Below is a small trained network, with its code and all its weights. Each question gives an input and a class and asks what happens when units are switched off, that is, made to give their printed mean instead of their output.

import numpy as np


def w(rows, s, z=0):
    codes = np.array(rows[::2]) - 128.0
    scale = np.full(codes.shape[1], s)
    scale[-1] = z or s
    return codes * scale


def norm(h):
    return h / np.sqrt((h * h).mean(-1, keepdims=True) + 1e-5)


def f(y):
    return y / 2 * (1 + np.tanh(0.7978845608 * (y + 0.044715 * y**3)))


def log_softmax(a):
    a = a - a.max(-1, keepdims=True)
    return a - np.log(np.exp(a).sum(-1, keepdims=True))


def net(x, mask):
    res = np.array(x, float).reshape(1, 3) / 4 @ E
    u = 0
    for l in range(3):
        y = f(norm(res) @ A[l][:, :-1].T + A[l][:, -1])
        res = res + np.where(mask[u : u + 8], y, B[l][:, -1]) @ B[l][:, :-1]
        u += 8
    return log_softmax(norm(res)[-1] @ U[:, :-1].T + U[:, -1])


A, B = {}, {}
E = w([
[67,122,111,245,140,209,103,102,149,134,2],'x0',
[67,116,191,123,65,155,180,147,141,246,168],'x1',
[122,233,123,182,145,78,77,79,197,161,166],'x2',
],0.0089)
A[0] = w([
[122,131,130,120,141,143,139,142,133,168,139,91],'L0N0',
[132,135,185,124,118,68,93,69,158,127,99,104],'L0N1',
[134,42,177,76,96,93,107,70,142,109,76,105],'L0N2',
[124,145,115,88,189,150,164,155,136,139,182,184],'L0N3',
[188,122,46,144,3,117,103,136,103,208,117,108],'L0N4',
[114,143,99,141,207,197,168,146,144,147,121,116],'L0N5',
[74,128,156,104,160,120,132,132,150,101,127,2],'L0N6',
[174,154,66,145,76,109,118,144,103,92,114,131],'L0N7',
],0.011,0.0055)
B[0] = w([
[112,119,169,107,178,123,130,107,138,118,127,155],'L0N0',
[134,126,97,154,139,170,138,179,76,130,158,199],'L0N1',
[140,162,86,173,143,155,122,157,111,145,174,193],'L0N2',
[119,122,135,182,84,126,103,111,113,127,91,253],'L0N3',
[103,125,167,113,171,121,136,117,134,113,128,167],'L0N4',
[150,133,144,158,87,108,112,129,92,118,133,199],'L0N5',
[211,116,34,5,167,120,179,96,228,161,99,88],'L0N6',
[86,104,204,118,158,124,136,124,152,149,140,202],'L0N7',
],0.014,0.0042)
A[1] = w([
[156,253,71,130,160,84,114,82,188,162,168,5],'L1N0',
[148,161,131,181,93,144,124,169,80,131,158,75],'L1N1',
[166,46,80,46,131,178,184,161,78,97,101,3],'L1N2',
[167,115,109,91,219,96,105,105,136,30,105,13],'L1N3',
[159,137,149,96,108,103,134,139,113,120,192,78],'L1N4',
[155,121,110,63,228,113,126,96,173,60,88,146],'L1N5',
[182,137,101,44,72,47,140,89,120,100,164,41],'L1N6',
[112,116,193,135,160,98,116,114,104,87,121,175],'L1N7',
],0.012,0.0026)
B[1] = w([
[110,98,86,170,141,202,142,230,81,114,203,198],'L1N0',
[129,129,92,86,142,111,115,95,129,94,149,254],'L1N1',
[106,156,83,202,152,172,107,221,122,143,231,189],'L1N2',
[107,177,255,155,133,81,153,35,142,115,149,176],'L1N3',
[148,105,160,165,111,133,116,129,103,131,33,184],'L1N4',
[90,149,131,116,131,92,97,30,147,87,168,153],'L1N5',
[169,71,109,101,123,102,61,160,107,154,47,170],'L1N6',
[150,152,66,98,124,108,108,103,120,109,158,211],'L1N7',
],0.012,0.0092)
A[2] = w([
[106,136,121,146,124,146,149,122,154,106,151,139],'L2N0',
[122,141,36,38,118,130,149,96,174,132,133,93],'L2N1',
[137,105,142,125,103,147,158,145,101,114,154,79],'L2N2',
[140,133,91,154,120,145,129,104,165,126,1,114],'L2N3',
[103,121,177,63,108,131,197,123,166,205,147,137],'L2N4',
[153,142,117,131,179,150,146,187,136,111,161,1],'L2N5',
[175,114,138,99,120,89,99,152,120,163,78,66],'L2N6',
[135,116,150,128,151,114,102,122,120,107,164,147],'L2N7',
],0.021,0.0034)
B[2] = w([
[178,109,128,71,134,98,128,174,98,139,137,205],'L2N0',
[89,102,173,123,96,105,175,155,248,162,99,151],'L2N1',
[135,180,100,148,170,131,112,117,143,126,138,192],'L2N2',
[200,38,126,73,68,117,113,169,77,151,81,191],'L2N3',
[147,190,154,95,195,60,122,6,148,18,150,192],'L2N4',
[70,154,118,170,128,171,153,149,163,171,130,254],'L2N5',
[164,64,120,112,87,154,130,120,97,123,63,190],'L2N6',
[126,121,118,95,117,154,170,132,153,165,86,233],'L2N7',
],0.014,0.0091)
U = w([
[81,186,66,189,181,210,117,219,105,160,183,205],'0',
[194,50,115,105,71,133,64,148,54,133,9,143],'1',
[118,206,185,93,191,82,120,11,130,68,141,250],'2',
[84,122,123,78,101,122,166,141,235,163,76,18],'3',
],0.011,0.0017)

Each question gives the input, the list of numbers given to net, and the class t.
The units are the neurons (one row each of A and B). Each row of codes is followed by its name. A weight is (code - 128) times the scale printed after its matrix; where a second scale follows, it is the last column's (A, B and U).
mask holds one flag per neuron, layer by layer. A switched-off neuron (its flag False) gives its mean, the last column of its row in B, instead of its output. The means were averaged over made-up inputs and are rounded, as every weight is.
A unit's drop is (log p(t) with every unit on - log p(t) with that unit switched off) / (log p(t) with every unit on - log p(t) with every unit switched off).
The circuit of an input: a set's keep is (log p(t) with only the set's units on - log p(t) with every unit switched off) / (log p(t) with every unit on - log p(t) with every unit switched off). Starting from the 12 units with the biggest drops (on a tie, the unit counted first), units are removed one at a time, each time the one whose removal leaves the highest keep (on an exact tie, the one counted first), for as long as the keep stays at least 0.8.
circuit, biggest first: the units of the circuit, biggest drop first
most important unit: the unit with the biggest drop
top k neurons: the k neurons with the biggest drops, biggest first
top k neurons in layer l: the k neurons of layer l with the biggest drops, biggest first
drop when u is switched off: that unit's drop, to one decimal
input [8,-4,7], class 1: circuit, biggest first : L2N3
input [-4,7,-7], class 0: top 3 neurons : L1N2; L0N7; L1N3
input [-7,6,-3], class 1: top 2 neurons in layer 1 : L1N6; L1N4
input [-8,-8,1], class 1: top 3 neurons : L1N6; L1N4; L2N6
input [1,2,-3], class 3: top 2 neurons in layer 1 : L1N1; L1N0
input [2,0,-1], class 3: top 2 neurons : L1N1; L2N1
input [2,0,3], class 3: top 2 neurons : L1N1; L0N1
input [7,-8,4], class 2: top 3 neurons : L0N3; L1N3; L1N5
input [6,6,-7], class 0: top 2 neurons in layer 0 : L0N3; L0N7
input [-2,5,4], class 2: top 2 neurons : L0N2; L1N2
input [6,5,5], class 1: top 2 neurons : L1N2; L0N2
input [1,7,-6], class 2: top 2 neurons : L2N4; L1N0
input [5,3,-2], class 1: top 2 neurons : L1N2; L1N0
input [2,-8,-8], class 0: circuit, biggest first : L1N2
input [7,1,-7], class 0: top 2 neurons : L0N3; L1N2
input [-6,7,-2], class 2: top 2 neurons in layer 0 : L0N5; L0N4
input [-5,-7,-5], class 2: top 2 neurons : L1N3; L0N1
input [-7,-7,3], class 1: top 2 neurons in layer 0 : L0N4; L0N0
input [-7,-4,6], class 1: top 2 neurons : L1N6; L1N4
input [-2,-1,2], class 3: most important unit : L2N1
input [5,-5,3], class 1: top 2 neurons in layer 1 : L1N2; L1N0
input [-7,-7,8], class 0: drop when L1N0 is switched off : 3.3
input [4,-1,2], class 1: drop when L1N0 is switched off : 1.0
input [0,5,-7], class 0: drop when L0N5 is switched off : 0.0
